Below is a small trained network, with its code and all its weights. Each question gives an input and a class and asks what happens when units are switched off, that is, made to give their printed mean instead of their output.

import numpy as np


def w(rows, s, z=0):
    codes = np.array(rows[::2]) - 128.0
    scale = np.full(codes.shape[1], s)
    scale[-1] = z or s
    return codes * scale


def norm(h):
    return h / np.sqrt((h * h).mean(-1, keepdims=True) + 1e-5)


def f(y):
    return y / 2 * (1 + np.tanh(0.7978845608 * (y + 0.044715 * y**3)))


def log_softmax(a):
    a = a - a.max(-1, keepdims=True)
    return a - np.log(np.exp(a).sum(-1, keepdims=True))


def net(x, mask):
    res = np.array(x, float).reshape(1, 8) / 4 @ E
    u = 0
    for l in range(3):
        y = f(norm(res) @ A[l][:, :-1].T + A[l][:, -1])
        res = res + np.where(mask[u : u + 9], y, B[l][:, -1]) @ B[l][:, :-1]
        u += 9
    return log_softmax(norm(res)[-1] @ U[:, :-1].T + U[:, -1])


A, B = {}, {}
E = w([
[1,146,97,155,174,124],'x0',
[127,132,131,128,126,128],'x1',
[129,132,134,125,132,123],'x2',
[129,129,127,127,127,129],'x3',
[129,127,127,129,127,128],'x4',
[170,195,51,133,146,129],'x5',
[102,116,98,109,57,35],'x6',
[129,129,131,127,132,124],'x7',
],0.0076)
A[0] = w([
[128,118,184,152,98,88,99],'0.n1',
[151,219,103,170,170,153,87],'0.n2',
[197,181,58,100,113,107,79],'0.n3',
[194,109,148,86,15,60,107],'0.n4',
[53,150,134,140,192,186,56],'0.n5',
[104,126,112,137,124,127,92],'0.n6',
[254,102,195,136,166,188,166],'0.n7',
[46,108,75,141,147,5,3],'0.n8',
[106,216,71,181,183,117,47],'0.n9',
],0.0065,0.0031)
B[0] = w([
[150,90,116,73,117,139,139],'0.n1',
[135,88,48,92,138,148,173],'0.n2',
[135,202,115,214,106,30,166],'0.n3',
[111,42,111,104,220,70,225],'0.n4',
[208,91,151,193,144,76,189],'0.n5',
[163,135,152,125,132,145,123],'0.n6',
[38,196,132,86,18,154,255],'0.n7',
[189,181,171,97,21,254,184],'0.n8',
[168,53,83,85,130,159,178],'0.n9',
],0.0061,0.005)
A[1] = w([
[82,120,255,83,80,211,91],'1.n1',
[135,81,147,201,182,213,176],'1.n2',
[82,133,229,96,74,112,72],'1.n3',
[91,87,245,242,235,129,5],'1.n4',
[148,146,170,107,145,156,101],'1.n5',
[175,106,124,107,147,132,137],'1.n6',
[132,101,166,149,167,188,107],'1.n7',
[192,153,188,109,57,99,132],'1.n8',
[68,243,112,177,92,135,21],'1.n9',
],0.0056,0.003)
B[1] = w([
[38,118,145,235,110,101,255],'1.n1',
[164,115,186,143,127,32,201],'1.n2',
[72,108,128,139,112,197,193],'1.n3',
[247,254,155,102,139,31,182],'1.n4',
[109,112,83,132,114,100,123],'1.n5',
[110,121,145,116,145,115,134],'1.n6',
[140,119,122,142,118,59,147],'1.n7',
[91,101,107,199,194,153,178],'1.n8',
[190,106,88,51,133,162,144],'1.n9',
],0.0058,0.0038)
A[2] = w([
[112,66,99,113,104,102,162],'2.n1',
[144,230,84,119,86,179,83],'2.n2',
[140,132,104,141,113,143,68],'2.n3',
[149,97,86,124,254,170,2],'2.n4',
[200,136,109,118,134,69,78],'2.n5',
[97,88,187,139,160,103,227],'2.n6',
[138,141,74,116,86,117,151],'2.n7',
[206,104,75,139,182,112,120],'2.n8',
[130,139,116,120,126,104,58],'2.n9',
],0.0087,0.0031)
B[2] = w([
[161,172,148,121,174,175,204],'2.n1',
[171,2,121,42,191,86,241],'2.n2',
[121,97,159,135,148,129,121],'2.n3',
[53,116,168,130,7,176,177],'2.n4',
[96,151,138,164,133,171,206],'2.n5',
[176,156,45,109,139,168,253],'2.n6',
[131,131,208,135,186,130,195],'2.n7',
[63,147,187,159,57,168,239],'2.n8',
[107,129,157,130,144,130,113],'2.n9',
],0.0085,0.0037)
U = w([
[42,136,120,155,34,223,61],'0',
[199,66,98,11,179,125,251],'1',
[170,225,143,211,164,42,31],'2',
],0.011,0.00015)

Each question gives the input, the list of numbers given to net, and the class t.
The units are the neurons (one row each of A and B). Each row of codes is followed by its name. A weight is (code - 128) times the scale printed after its matrix; where a second scale follows, it is the last column's (A, B and U).
mask holds one flag per neuron, layer by layer. A switched-off neuron (its flag False) gives its mean, the last column of its row in B, instead of its output. The means were averaged over made-up inputs and are rounded, as every weight is.
A unit's drop is (log p(t) with every unit on - log p(t) with that unit switched off) / (log p(t) with every unit on - log p(t) with every unit switched off).
The circuit of an input: a set's keep is (log p(t) with only the set's units on - log p(t) with every unit switched off) / (log p(t) with every unit on - log p(t) with every unit switched off). Starting from the 12 units with the biggest drops (on a tie, the unit counted first), units are removed one at a time, each time the one whose removal leaves the highest keep (on an exact tie, the one counted first), for as long as the keep stays at least 0.8.
circuit, biggest first: the units of the circuit, biggest drop first
unit that matters most: the unit with the biggest drop
k most important neurons: the k neurons with the biggest drops, biggest first
k most important neurons of layer l: the k neurons of layer l with the biggest drops, biggest first
drop when u is switched off: that unit's drop, to one decimal
input [-2,-3,3,-2,-3,3,3,3], class 2: circuit, biggest first -> (0.n3)
input [2,6,-2,6,1,3,1,-7], class 1: 2 most important neurons -> (0.n4 2.n2)
input [1,1,-2,5,-8,7,2,-6], class 1: 2 most important neurons of layer 0 -> (0.n4 0.n5)
input [7,-8,-5,4,-3,-6,0,-8], class 2: 3 most important neurons -> (0.n7 1.n4 0.n5)
input [1,-4,2,-3,7,0,-8,-4], class 2: 2 most important neurons of layer 0 -> (0.n5 0.n8)
input [8,-2,-7,8,7,-1,-3,-5], class 2: circuit, biggest first -> (0.n5 1.n4)
input [-6,4,-4,5,-3,-1,-8,0], class 0: 2 most important neurons -> (0.n7 1.n1)
input [6,-1,-6,3,8,3,1,-1], class 1: 3 most important neurons -> (0.n8 0.n4 2.n2)
input [0,2,0,0,2,-1,5,-7], class 1: 2 most important neurons -> (0.n4 0.n7)
input [-8,-4,-3,5,-5,1,6,0], class 2: 2 most important neurons -> (0.n3 2.n2)
input [5,5,6,4,3,3,8,-6], class 1: 2 most important neurons -> (2.n2 0.n8)
input [0,8,-2,-6,-8,-7,5,3], class 1: 4 most important neurons -> (0.n7 0.n4 2.n8 2.n4)
input [-2,-6,7,-8,-6,-1,-6,3], class 0: 2 most important neurons -> (0.n7 1.n1)
input [-6,-6,2,-7,-1,6,4,5], class 2: unit that matters most -> 0.n3
input [1,0,0,-6,-8,2,8,-5], class 1: 2 most important neurons of layer 0 -> (0.n8 0.n5)
input [2,2,-8,-7,-3,0,-7,-5], class 2: 2 most important neurons -> (1.n2 0.n5)
input [7,5,1,1,-5,8,3,-5], class 1: drop when 1.n1 is switched off -> 0.0
input [-5,1,3,4,-4,-4,-3,-2], class 0: drop when 0.n7 is switched off -> 0.3
input [-4,-4,7,-6,4,-5,-6,6], class 0: drop when 0.n7 is switched off -> 1.1
input [-7,-6,-7,-4,-7,-6,-7,-2], class 0: most important neuron -> (0.n7)
